Below are the code and all the weights of a small trained network. Each question names an input and a class and asks about switching units off, where a switched-off unit gives its printed mean instead of its output.

import numpy as np


def w(rows, s, z=0):
    codes = np.array(rows[::2]) - 128.0
    scale = np.full(codes.shape[1], s)
    scale[-1] = z or s
    return codes * scale


def norm(h):
    return h / np.sqrt((h * h).mean(-1, keepdims=True) + 1e-5)


def f(y):
    return y / 2 * (1 + np.tanh(0.7978845608 * (y + 0.044715 * y**3)))


def log_softmax(a):
    a = a - a.max(-1, keepdims=True)
    return a - np.log(np.exp(a).sum(-1, keepdims=True))


def net(x, mask):
    res = np.array(x, float).reshape(1, 5) / 4 @ E
    u = 0
    for l in range(4):
        y = f(norm(res) @ A[l][:, :-1].T + A[l][:, -1])
        res = res + np.where(mask[u : u + 5], y, B[l][:, -1]) @ B[l][:, :-1]
        u += 5
    return log_softmax(norm(res)[-1] @ U[:, :-1].T + U[:, -1])


A, B = {}, {}
E = w([
[40,197,127,103,52,166,122,187,146,204,155,146],'x0',
[125,126,126,128,128,125,127,127,127,129,132,124],'x1',
[173,82,145,210,82,246,78,91,180,176,165,139],'x2',
[123,140,117,96,71,64,179,58,252,114,96,133],'x3',
[128,128,125,128,126,128,128,126,127,128,126,128],'x4',
],0.0039)
A[0] = w([
[119,154,70,70,147,74,174,122,176,92,81,95,50],'0.n1',
[190,72,70,112,130,59,202,63,169,84,88,100,17],'0.n2',
[129,86,91,114,97,181,107,60,191,125,128,172,12],'0.n3',
[69,206,53,95,82,152,66,252,33,238,176,118,7],'0.n4',
[97,192,125,64,207,113,92,211,21,86,150,156,88],'0.n5',
],0.0028,0.0017)
B[0] = w([
[144,152,185,149,114,96,22,127,84,86,139,194,163],'0.n1',
[40,153,217,153,197,151,134,119,109,100,134,127,185],'0.n2',
[136,118,156,185,119,111,178,134,172,129,155,138,136],'0.n3',
[49,177,183,152,171,184,190,131,142,30,135,147,254],'0.n4',
[92,69,158,171,152,69,254,164,136,187,92,101,233],'0.n5',
],0.0038,0.0025)
A[1] = w([
[88,217,87,31,42,118,146,154,172,166,142,164,54],'1.n1',
[136,138,89,123,126,121,121,142,141,138,107,105,23],'1.n2',
[204,103,84,184,146,253,60,149,96,135,166,96,19],'1.n3',
[142,131,130,118,78,170,18,66,169,186,136,166,26],'1.n4',
[162,144,24,24,146,53,126,179,38,117,114,107,4],'1.n5',
],0.0041,0.0016)
B[1] = w([
[127,93,98,101,119,79,73,133,83,149,111,137,227],'1.n1',
[141,152,143,156,117,133,130,100,137,140,147,179,96],'1.n2',
[114,121,151,61,145,87,90,92,96,94,155,170,253],'1.n3',
[109,152,125,156,143,149,166,154,95,134,93,97,183],'1.n4',
[156,134,104,184,112,254,92,122,199,154,151,105,171],'1.n5',
],0.0063,0.0031)
A[2] = w([
[163,75,153,154,197,137,135,171,81,123,132,80,97],'2.n1',
[244,86,105,180,131,122,178,51,213,81,93,89,2],'2.n2',
[252,72,158,206,122,143,87,79,137,124,168,136,128],'2.n3',
[100,120,135,99,62,205,82,153,141,243,187,173,81],'2.n4',
[115,168,80,84,31,103,126,154,203,192,143,136,77],'2.n5',
],0.0042,0.0021)
B[2] = w([
[186,140,62,171,66,143,133,41,135,193,73,113,241],'2.n1',
[94,205,179,126,18,220,94,253,214,154,181,135,227],'2.n2',
[47,84,117,63,79,62,150,128,127,223,101,153,254],'2.n3',
[237,150,135,138,216,135,165,106,164,53,132,94,223],'2.n4',
[195,63,47,192,170,75,84,118,84,148,86,100,208],'2.n5',
],0.0041,0.0026)
A[3] = w([
[170,169,156,184,143,243,116,132,123,38,224,138,3],'3.n1',
[242,85,39,253,125,156,174,90,145,209,56,49,9],'3.n2',
[152,145,144,90,144,102,146,52,181,74,113,135,64],'3.n3',
[114,206,138,83,119,62,164,105,142,25,110,129,82],'3.n4',
[127,139,123,46,216,96,170,145,36,88,116,108,65],'3.n5',
],0.0044,0.0024)
B[3] = w([
[204,159,21,90,212,13,41,236,250,175,186,120,162],'3.n1',
[236,169,72,253,158,178,199,7,130,212,61,63,254],'3.n2',
[152,203,143,133,141,198,140,138,110,100,159,173,141],'3.n3',
[206,122,137,128,176,184,122,155,61,60,113,54,169],'3.n4',
[142,96,123,167,54,162,147,70,186,177,167,165,189],'3.n5',
],0.0046,0.0041)
U = w([
[212,136,80,219,142,156,175,52,130,197,68,82,252],'0',
[199,177,193,101,169,146,136,113,118,1,100,101,118],'1',
[137,33,174,85,137,138,82,42,41,162,166,188,98],'2',
[93,127,199,120,22,170,130,137,247,158,141,146,72],'3',
[12,149,141,145,135,161,239,200,69,141,139,126,90],'4',
[115,118,56,86,99,9,68,154,78,116,72,115,90],'5',
[174,160,89,118,219,139,68,205,183,155,213,140,114],'6',
],0.011,0.0018)

Each question gives the input, the list of numbers given to net, and the class t.
The units are the neurons (one row each of A and B). Each row of codes is followed by its name. A weight is (code - 128) times the scale printed after its matrix; where a second scale follows, it is the last column's (A, B and U).
mask holds one flag per neuron, layer by layer. A switched-off neuron (its flag False) gives its mean, the last column of its row in B, instead of its output. The means were averaged over made-up inputs and are rounded, as every weight is.
A unit's drop is (log p(t) with every unit on - log p(t) with that unit switched off) / (log p(t) with every unit on - log p(t) with every unit switched off).
The circuit of an input: a set's keep is (log p(t) with only the set's units on - log p(t) with every unit switched off) / (log p(t) with every unit on - log p(t) with every unit switched off). Starting from the 12 units with the biggest drops (on a tie, the unit counted first), units are removed one at a time, each time the one whose removal leaves the highest keep (on an exact tie, the one counted first), for as long as the keep stays at least 0.8.
circuit, biggest first: the units of the circuit, biggest drop first
k most important neurons: the k neurons with the biggest drops, biggest first
k most important neurons of layer l: the k neurons of layer l with the biggest drops, biggest first
drop of u: that unit's drop, to one decimal
input [-2,-5,-8,-2,7], class 0: circuit, biggest first -> 1.n5
input [3,-5,8,8,7], class 0: 2 most important neurons -> 2.n5, 3.n2
input [8,-5,6,1,-6], class 0: 4 most important neurons -> 2.n5, 3.n2, 0.n2, 2.n2
input [-7,-2,-6,0,-4], class 0: 2 most important neurons -> 2.n1, 1.n3
input [-4,-5,5,0,4], class 2: 3 most important neurons -> 1.n3, 0.n5, 2.n3
input [1,-3,0,-6,7], class 4: 3 most important neurons -> 0.n4, 0.n5, 3.n2
input [0,-1,6,0,8], class 2: circuit, biggest first -> 1.n3, 3.n2
input [0,1,2,-7,-3], class 2: 2 most important neurons -> 1.n3, 1.n5
input [-5,-3,5,1,-4], class 3: 2 most important neurons -> 2.n2, 2.n3
input [6,4,0,-1,-1], class 4: 3 most important neurons -> 0.n4, 1.n5, 1.n1
input [-5,0,0,5,-6], class 1: 2 most important neurons -> 0.n2, 1.n5
input [0,3,7,-3,-1], class 2: 2 most important neurons -> 1.n3, 2.n3
input [-2,-1,4,0,-3], class 2: 2 most important neurons -> 1.n3, 0.n5
input [6,-7,2,8,5], class 0: circuit, biggest first -> 2.n5
input [0,0,-6,-6,-3], class 0: 3 most important neurons -> 2.n1, 1.n5, 0.n5
input [7,-2,1,-2,8], class 6: circuit, biggest first -> 2.n4, 3.n1
input [-4,-8,-7,1,-1], class 1: 2 most important neurons -> 0.n2, 2.n5
input [-8,0,1,6,-6], class 3: 2 most important neurons -> 2.n2, 1.n3
input [-1,-2,-8,-6,6], class 0: 2 most important neurons -> 1.n5, 2.n1
input [-7,7,3,4,-8], class 3: circuit, biggest first -> 2.n2
input [-1,4,8,2,5], class 3: 2 most important neurons of layer 2 -> 2.n3, 2.n2
input [4,8,7,-7,-8], class 6: drop of 3.n1 -> 0.6
input [-2,7,8,8,7], class 3: drop of 2.n2 -> 1.6
input [-3,2,6,7,7], class 3: drop of 2.n2 -> 0.4
input [6,0,2,-3,0], class 6: drop of 3.n1 -> 0.8
